Below is a small trained network, with its code and all its weights. Each question gives an input and a class and asks what happens when units are switched off, that is, made to give their printed mean instead of their output.

import numpy as np


def w(rows, s, z=0):
    codes = np.array(rows[::2]) - 128.0
    scale = np.full(codes.shape[1], s)
    scale[-1] = z or s
    return codes * scale


def norm(h):
    return h / np.sqrt((h * h).mean(-1, keepdims=True) + 1e-5)


def f(y):
    return np.maximum(y, 0)


def log_softmax(a):
    a = a - a.max(-1, keepdims=True)
    return a - np.log(np.exp(a).sum(-1, keepdims=True))


def net(x, mask):
    res = np.array(x, float).reshape(1, 6) / 4 @ E
    u = 0
    for l in range(2):
        y = f(norm(res) @ A[l][:, :-1].T + A[l][:, -1])
        res = res + np.where(mask[u : u + 14], y, B[l][:, -1]) @ B[l][:, :-1]
        u += 14
    return log_softmax(norm(res)[-1] @ U[:, :-1].T + U[:, -1])


A, B = {}, {}
E = w([
[103,169,142,164,182,116,135,121,191,125],'x0',
[78,74,104,191,130,174,127,87,114,14],'x1',
[139,164,5,193,101,61,171,153,128,123],'x2',
[71,132,129,120,67,94,101,122,161,124],'x3',
[171,144,209,153,59,123,195,121,155,79],'x4',
[63,141,134,144,104,174,208,85,93,218],'x5',
],0.0024)
A[0] = w([
[35,178,157,200,242,83,181,114,241,121,108],'0.n0',
[135,61,111,64,41,160,160,176,3,138,27],'0.n1',
[105,139,103,125,185,96,53,188,85,148,84],'0.n2',
[88,132,128,54,22,72,71,124,154,136,93],'0.n3',
[252,102,113,149,196,202,168,129,42,134,22],'0.n4',
[30,120,132,145,14,96,22,26,137,126,92],'0.n5',
[171,117,172,68,103,97,156,170,113,160,70],'0.n6',
[79,168,84,203,84,47,140,184,148,121,250],'0.n7',
[118,54,102,119,221,53,26,205,144,100,78],'0.n8',
[98,120,50,108,126,166,109,185,129,147,91],'0.n9',
[170,66,76,55,21,111,109,117,14,99,75],'0.n10',
[111,55,138,51,196,190,81,116,139,144,176],'0.n11',
[134,138,172,156,207,86,96,184,131,99,108],'0.n12',
[160,161,160,143,109,146,112,184,149,65,81],'0.n13',
],0.0035,0.0017)
B[0] = w([
[89,200,154,116,149,197,53,222,109,94,214],'0.n0',
[76,223,168,150,148,147,64,193,153,103,195],'0.n1',
[134,122,103,152,85,138,81,75,113,166,192],'0.n2',
[144,107,127,78,209,149,225,140,187,126,184],'0.n3',
[130,97,77,69,199,183,206,167,253,120,197],'0.n4',
[180,99,84,68,217,162,215,160,159,140,204],'0.n5',
[102,118,138,139,154,69,136,99,122,113,178],'0.n6',
[150,68,162,146,147,159,107,151,112,160,252],'0.n7',
[162,147,112,90,28,150,172,115,82,112,231],'0.n8',
[113,114,74,151,144,139,77,65,199,154,175],'0.n9',
[42,235,186,192,183,160,53,218,163,73,205],'0.n10',
[108,117,118,195,104,101,86,104,187,172,245],'0.n11',
[111,123,125,38,78,177,146,156,123,118,182],'0.n12',
[123,130,70,102,60,122,114,96,67,156,163],'0.n13',
],0.0035,0.0031)
A[1] = w([
[137,158,90,242,127,96,156,155,130,163,216],'1.n0',
[65,161,93,96,101,68,179,169,160,100,160],'1.n1',
[193,147,185,185,55,91,205,134,152,78,3],'1.n2',
[177,208,245,126,131,130,196,146,132,94,176],'1.n3',
[109,67,166,192,104,147,178,123,161,52,137],'1.n4',
[52,75,49,155,178,180,60,62,72,63,224],'1.n5',
[147,226,177,55,167,84,97,153,129,186,164],'1.n6',
[74,51,239,81,115,132,139,79,166,132,157],'1.n7',
[146,87,129,91,157,102,187,166,220,162,211],'1.n8',
[104,125,101,215,116,101,166,168,97,168,1],'1.n9',
[183,150,131,125,134,16,108,134,96,219,135],'1.n10',
[160,93,19,160,105,100,169,189,141,91,168],'1.n11',
[179,99,140,71,121,32,82,152,169,49,227],'1.n12',
[3,192,124,143,140,195,223,77,87,219,108],'1.n13',
],0.0043,0.00077)
B[1] = w([
[120,68,225,112,172,139,31,90,162,110,190],'1.n0',
[167,126,148,124,219,239,102,141,131,107,162],'1.n1',
[83,125,49,57,113,95,30,88,112,250,170],'1.n2',
[55,142,48,102,128,129,82,141,122,207,220],'1.n3',
[80,172,87,83,191,7,199,155,92,202,195],'1.n4',
[112,163,178,99,115,24,215,137,103,191,240],'1.n5',
[69,121,138,193,142,99,187,162,60,57,220],'1.n6',
[222,53,119,235,160,99,44,138,152,101,210],'1.n7',
[139,105,40,113,166,109,186,97,180,88,203],'1.n8',
[183,40,181,159,128,162,84,135,151,91,165],'1.n9',
[38,95,213,135,132,64,196,72,97,57,172],'1.n10',
[155,102,222,130,131,159,104,100,179,139,205],'1.n11',
[158,176,117,182,50,228,203,51,63,149,188],'1.n12',
[243,155,99,90,4,134,117,109,97,25,253],'1.n13',
],0.0034,0.0045)
U = w([
[70,223,175,157,136,193,66,241,105,83,249],'0',
[217,161,111,114,3,188,151,59,69,76,139],'1',
[68,110,176,136,166,1,233,108,73,105,111],'2',
[196,18,197,217,156,133,37,105,190,143,35],'3',
[162,104,63,74,194,187,209,148,207,130,127],'4',
[90,150,64,107,98,84,68,83,113,248,69],'5',
],0.0094,0.0015)

Each question gives the input, the list of numbers given to net, and the class t.
The units are the neurons (one row each of A and B). Each row of codes is followed by its name. A weight is (code - 128) times the scale printed after its matrix; where a second scale follows, it is the last column's (A, B and U).
mask holds one flag per neuron, layer by layer. A switched-off neuron (its flag False) gives its mean, the last column of its row in B, instead of its output. The means were averaged over made-up inputs and are rounded, as every weight is.
A unit's drop is (log p(t) with every unit on - log p(t) with that unit switched off) / (log p(t) with every unit on - log p(t) with every unit switched off).
The circuit of an input: a set's keep is (log p(t) with only the set's units on - log p(t) with every unit switched off) / (log p(t) with every unit on - log p(t) with every unit switched off). Starting from the 12 units with the biggest drops (on a tie, the unit counted first), units are removed one at a time, each time the one whose removal leaves the highest keep (on an exact tie, the one counted first), for as long as the keep stays at least 0.8.
units of the circuit, in order: the units of the circuit, biggest drop first
unit that matters most: the unit with the biggest drop
top k neurons: the k neurons with the biggest drops, biggest first
k most important neurons of layer l: the k neurons of layer l with the biggest drops, biggest first
input [-7,-4,4,-6,-8,8], class 1: top 2 neurons => 1.n13, 1.n3
input [0,6,-2,-5,8,-1], class 5: unit that matters most => 1.n2
input [1,2,-6,1,-5,5], class 3: top 4 neurons => 1.n7, 0.n11, 0.n8, 1.n12
input [5,2,-2,0,8,-7], class 5: 4 most important neurons of layer 1 => 1.n2, 1.n3, 1.n13, 1.n4
input [2,8,-8,4,-2,-4], class 2: units of the circuit, in order => 1.n5, 1.n4
input [4,5,-2,8,5,5], class 4: top 2 neurons => 0.n5, 1.n4
input [-1,-5,8,5,8,-6], class 3: top 2 neurons => 1.n11, 1.n0
input [-7,-8,7,7,-6,-3], class 2: 2 most important neurons of layer 1 => 1.n10, 1.n6
input [-3,-2,-8,-3,1,6], class 3: top 2 neurons => 1.n7, 0.n8
input [8,-6,-4,-8,1,6], class 0: top 3 neurons => 0.n0, 1.n6, 0.n5
input [4,4,0,4,-8,-6], class 5: units of the circuit, in order => 1.n5, 0.n2, 1.n6
input [4,-5,6,7,-4,4], class 4: 2 most important neurons of layer 1 => 1.n8, 1.n7
input [-6,-6,5,3,-3,0], class 0: 2 most important neurons of layer 0 => 0.n10, 0.n1
input [7,7,-8,-5,6,-8], class 1: unit that matters most => 1.n12
input [-5,6,-2,-7,-3,-5], class 4: 2 most important neurons of layer 1 => 1.n6, 1.n13
input [5,7,8,-2,-6,0], class 3: top 4 neurons => 1.n0, 1.n11, 1.n9, 1.n6
input [-6,-8,5,8,4,5], class 2: 2 most important neurons of layer 1 => 1.n10, 1.n6
input [0,-7,-3,0,8,-6], class 5: 3 most important neurons of layer 1 => 1.n2, 1.n3, 1.n13
input [7,-8,-6,-8,-4,6], class 2: top 4 neurons => 1.n6, 1.n10, 0.n10, 0.n5
input [-2,3,6,-6,4,2], class 3: units of the circuit, in order => 1.n0
input [2,-6,-4,6,3,-3], class 2: top 3 neurons => 1.n6, 0.n4, 1.n10
